In the rows, 128 means zero.
Each row has a hidden stage along a path, written after it and counted from one end. A new block has a new path.
[140 132 109 107 115 116 155 115 137 117 123 130 173 152 112 135 217 110
 171 176 107  95 117 128 123 124 144 105 138 108 130 112 127  99 127 139
 138 128 100 155  93 111 126 109  85 126 146 115 130 195 144   4 135 110
 162 151 141 120 152 110] : 5
[127 125  86 140 123 136 109 173 127 123  96 131 152 150 156 149 155 120
 137 177 116 105 114 116  93 112 149 114 136 103 136 101 105  88 131 166
 134 124 127 121 113 125 124 124 116 155 115 123 142 200 128 109 125 116
 174 128 116  65 141 109] : 1
[123 134 113 127 104 155 138 129 121 116 119 119 119 134 145 130  89 122
 133 141  94 102 118 117 126 118 146 117 145 121 122 137 120 125 130 137
 115 135 131 104 126 136 124 118 119 140 123  86 137 152 122 103 138 112
 145 127 114 114 134 134] : 0
[129 142 122 128 125 150 135 120 164  96 117 131 130 146 127 127 185 108
 142 185 131  76 117  48 130 116 155 105 143 121 142 132 119  96 131 150
 101 116 122 145 104 109 125 124 111 138 123 128 118 161 130  66 132 117
 174 147 127  96 141 119] : 2
[114 139  89 113 121 105 138 131 139 121 116 118 187 149 127 130 164 115
 154 183 107  99 138 120 109 120 140 110 135 105 131 118 128  97 144 145
 126 134 111 135 103 114 134 136 107 128 139 121 131 182 139  38 141 125
 158 136 135  88 142 117] : 3
[139 128  87 113 128 104 141 116 130  95 122 129 170 145 134 127 203 113
 147 192 127  85 121 121 117 125 133 109 127 112 131 115 128  94 135 146
 140 115 114 150 114 111 128 104 116 141 133 127 130 173 137  27 127 118
 157 142 123  91 133 112] : 4
[126 124  89 109 117 118 140 119 142 123 118 136 173 137 122 127 180 110
 131 200 118  92 122 124 112 109 134 109 136 126 151 132 116 103 131 175
 119 101 110 147 102 120 127 123 110 123 129 128 126 146 139  48 132 112
 150 136 146  74 146 117] : 6
[123 125 108 110 136 142 136 140 143 106 141 133 113 162 128 132 151 116
 144 162 133 106 125 118 137 116 139 110 130 120 167 133 131 101 121 140
 125 129 127 142 108 124 115 103 113 131 134 122 125 160 127  52 143 120
 159 142 137 130 136 145] : 2
[153  84 112 132 120 137 132 111 140 109 133 129 140 125 110 150 158 118
 142 190 126 110 129 124 144 122 135 108 125 116 136 122 122 121 135 129
  92 110 127 159 115 112 130 130 125 100 139 113 116 108 137  78 119 127
 139 139 139 116 143 125] : 7
[121 129  94 132 129 113 142 126 130 111 129 114 135 137 133 128 134 112
 146 153  94 114 112 121 125 128 143 110 145 110 125 121 120 113 133 136
 114 185 140 142 128 138 116 106 135 138 130 115 169 167 120  69 136 117
 149 136 123 119 131 121] : 0
[130 124 113 118 125 126 142 133 133 120 119 128 138 144 127 136 185 120
 135 174 106 110 121 107 115 118 150 106 133 110 130 146 135  97 125 157
 134 121 114 137 117 111 125 118 122 143 128 133 136 164 139  80 131 121
 163 125 132 126 131 117] : 2
[135 121  96 133 119 146 125 124 144 100 127 131 151 138 111 125 155 127
 134 207 115  79 134  79 124 126 141 104 128 110 137 120 110 104 133 158
  91  86 133 158 100 117 133 130 108 114 127 129 141 112 129  81 120 113
 152 141 135  89 144 117] : 7
[138 127 105 112 118 132 141 114 147 122 136 129 121 138 108 131 193 119
 145 175  88  96 113 104 131 121 140 116 143 128 135 124 125 115 129 144
  95 134 134 150 107 118 137 115 120 119 143 128 118 127 139  53 130 117
 151 137 133 126 140 114] : 2
[132 106 114  99 133 136 134 102 148 116 141 128 141 130 136 135 201 111
 141 190 107  90 137 119 159 129 142 118 131 128 134 126 133 119 145 132
 105 106 123 167  96 111 138 116 118 105 143 125 123  83 125  53 116 107
 145 142 153 133 146 120] : 6
[143 130 108 143 131 101 141 112 142 123 118 122 174 138 134 135 203 112
 159 171 108  99 124 132 116 130 133 110 118 129 132  99 134 101 124 135
 139 125 103 152  94 113 118 127 125 139 133 131 139 165 133  23 131 104
 150 143 130 106 140 113] : 5
[142 129  93 109 127 115 137 120 153 141 118 139 168 145 121 136 198 110
 148 179 109  96 123 119 117 145 143 100 129 113 122 115 179 102 134 126
 139  92 116 155 101 108 117 106 117 129 127 115 131 169 138  22 127 109
 160 147 132 108 143 120] : 5
[135 119  95 120 136 147 141 127 132 118 121 121 119 144 158 130 175 109
 139 160  90  91 101 114 115 121 159 104 145 109 116 128 149  96 127 150
 124 146 117 125  98 131 113 105 121 150 126 126 144 197 138  57 121 117
 169 137 128 105 117 113] : 0
[131 122 101 122 127 138 143 111 124 133 121 125 140 138 127 122 149 132
 151 143  99 114 112 112 124 129 142 110 151 106 123 135 154 112 118 137
 116 150 136 128  98 131 123 114 116 127 143 118 125 163 127  68 139  95
 148 131 134 127 136 133] : 0
[137 122 104 119 127 140 132 117 134 121 135 131 154 132 121 131 144 122
 146 156 103 114 120 119 138 146 126 121 135 112 114 114 170 115 120 131
 118 149 135 147 110 128 119 132 124 125 146 130 127 129 128  38 138 112
 156 135 126 114 156 120] : 1
